Below are the code and all the weights of a small trained network. Each question names an input and a class and asks about switching units off, where a switched-off unit gives its printed mean instead of its output.

import numpy as np


def w(rows, s, z=0):
    codes = np.array(rows[::2]) - 128.0
    scale = np.full(codes.shape[1], s)
    scale[-1] = z or s
    return codes * scale


def norm(h):
    return h / np.sqrt((h * h).mean(-1, keepdims=True) + 1e-5)


def f(y):
    return y / 2 * (1 + np.tanh(0.7978845608 * (y + 0.044715 * y**3)))


def log_softmax(a):
    a = a - a.max(-1, keepdims=True)
    return a - np.log(np.exp(a).sum(-1, keepdims=True))


def net(x, mask):
    res = np.array(x, float).reshape(1, 4) / 4 @ E
    u = 0
    for l in range(3):
        y = f(norm(res) @ A[l][:, :-1].T + A[l][:, -1])
        res = res + np.where(mask[u : u + 5], y, B[l][:, -1]) @ B[l][:, :-1]
        u += 5
    return log_softmax(norm(res)[-1] @ U[:, :-1].T + U[:, -1])


A, B = {}, {}
E = w([
[56,100,140,243,149,196],'x0',
[107,186,182,146,197,195],'x1',
[184,145,224,100,58,166],'x2',
[225,127,254,168,136,206],'x3',
],0.0058)
A[0] = w([
[112,87,255,150,154,155,45],'0.n1',
[179,86,138,128,161,166,204],'0.n2',
[109,65,175,56,99,217,55],'0.n3',
[108,77,77,111,139,82,1],'0.n4',
[155,138,104,127,212,101,149],'0.n5',
],0.0074,0.002)
B[0] = w([
[119,137,77,109,172,41,251],'0.n1',
[93,139,79,209,188,16,197],'0.n2',
[254,149,207,150,50,208,169],'0.n3',
[173,167,207,117,97,117,192],'0.n4',
[124,136,110,194,207,96,174],'0.n5',
],0.0071,0.003)
A[1] = w([
[211,254,207,148,165,176,249],'1.n1',
[104,28,111,162,133,89,150],'1.n2',
[118,89,87,8,99,67,89],'1.n3',
[133,181,102,127,180,177,163],'1.n4',
[93,104,47,121,104,252,244],'1.n5',
],0.0074,0.0012)
B[1] = w([
[128,159,129,18,160,81,254],'1.n1',
[145,133,124,84,163,169,170],'1.n2',
[156,211,123,175,128,244,219],'1.n3',
[204,121,163,120,104,97,149],'1.n4',
[162,110,148,170,162,202,144],'1.n5',
],0.011,0.0055)
A[2] = w([
[101,147,71,112,120,166,126],'2.n1',
[218,141,204,204,85,185,137],'2.n2',
[145,150,2,137,114,86,177],'2.n3',
[131,181,237,16,150,29,235],'2.n4',
[105,81,118,225,219,149,252],'2.n5',
],0.0069,0.0025)
B[2] = w([
[114,199,161,156,180,120,148],'2.n1',
[145,85,58,2,163,122,156],'2.n2',
[158,180,139,103,110,137,164],'2.n3',
[58,150,133,127,208,38,254],'2.n4',
[152,27,230,138,128,161,184],'2.n5',
],0.0077,0.0087)
U = w([
[177,114,65,92,119,134,94],'0',
[100,110,79,148,84,84,2],'1',
[136,251,66,126,139,179,175],'2',
[122,182,148,69,212,23,183],'3',
[112,50,164,185,196,164,197],'4',
[109,98,86,107,71,119,77],'5',
[81,130,98,180,70,79,11],'6',
[94,133,136,147,81,107,33],'7',
],0.014,0.0069)

Each question gives the input, the list of numbers given to net, and the class t.
The units are the neurons (one row each of A and B). Each row of codes is followed by its name. A weight is (code - 128) times the scale printed after its matrix; where a second scale follows, it is the last column's (A, B and U).
mask holds one flag per neuron, layer by layer. A switched-off neuron (its flag False) gives its mean, the last column of its row in B, instead of its output. The means were averaged over made-up inputs and are rounded, as every weight is.
A unit's drop is (log p(t) with every unit on - log p(t) with that unit switched off) / (log p(t) with every unit on - log p(t) with every unit switched off).
The circuit of an input: a set's keep is (log p(t) with only the set's units on - log p(t) with every unit switched off) / (log p(t) with every unit on - log p(t) with every unit switched off). Starting from the 12 units with the biggest drops (on a tie, the unit counted first), units are removed one at a time, each time the one whose removal leaves the highest keep (on an exact tie, the one counted first), for as long as the keep stays at least 0.8.
circuit, biggest first: the units of the circuit, biggest drop first
top k neurons: the k neurons with the biggest drops, biggest first
top k neurons in layer l: the k neurons of layer l with the biggest drops, biggest first
drop of u: that unit's drop, to one decimal
input [2,-3,-7,8], class 4: circuit, biggest first -> (2.n5)
input [4,-7,-8,-4], class 2: top 3 neurons -> (2.n3; 0.n4; 1.n2)
input [-6,-8,-3,6], class 0: circuit, biggest first -> (1.n1; 2.n4; 1.n3)
input [-3,-5,-4,4], class 0: top 4 neurons -> (1.n1; 2.n4; 0.n3; 0.n1)
input [-7,7,0,-6], class 2: circuit, biggest first -> (1.n3; 1.n1)
input [2,-8,0,2], class 0: top 3 neurons -> (1.n1; 2.n4; 0.n1)
input [5,-6,-5,-3], class 4: top 2 neurons -> (1.n1; 2.n5)
input [0,-6,7,-2], class 0: circuit, biggest first -> (1.n1; 2.n4)
input [-4,3,-1,-2], class 2: top 2 neurons -> (0.n3; 1.n3)
input [6,-7,-8,-5], class 4: top 2 neurons in layer 1 -> (1.n1; 1.n5)
input [-2,2,-7,1], class 4: top 2 neurons in layer 2 -> (2.n5; 2.n2)
input [6,-8,7,2], class 5: top 4 neurons -> (1.n1; 0.n4; 2.n4; 1.n3)
input [4,-6,0,-2], class 2: top 2 neurons -> (0.n4; 0.n3)
input [2,-5,-3,4], class 4: circuit, biggest first -> (1.n1)
input [4,-1,-2,-7], class 4: top 2 neurons -> (1.n1; 1.n5)
input [-8,0,-1,1], class 2: top 2 neurons -> (1.n3; 0.n3)
input [6,-8,6,0], class 5: drop of 1.n3 -> 0.1
input [-6,-1,0,-1], class 2: drop of 1.n3 -> 0.6
input [1,7,-7,-4], class 4: drop of 1.n1 -> 0.4
input [-8,-1,-2,-6], class 2: top neuron -> (1.n3)
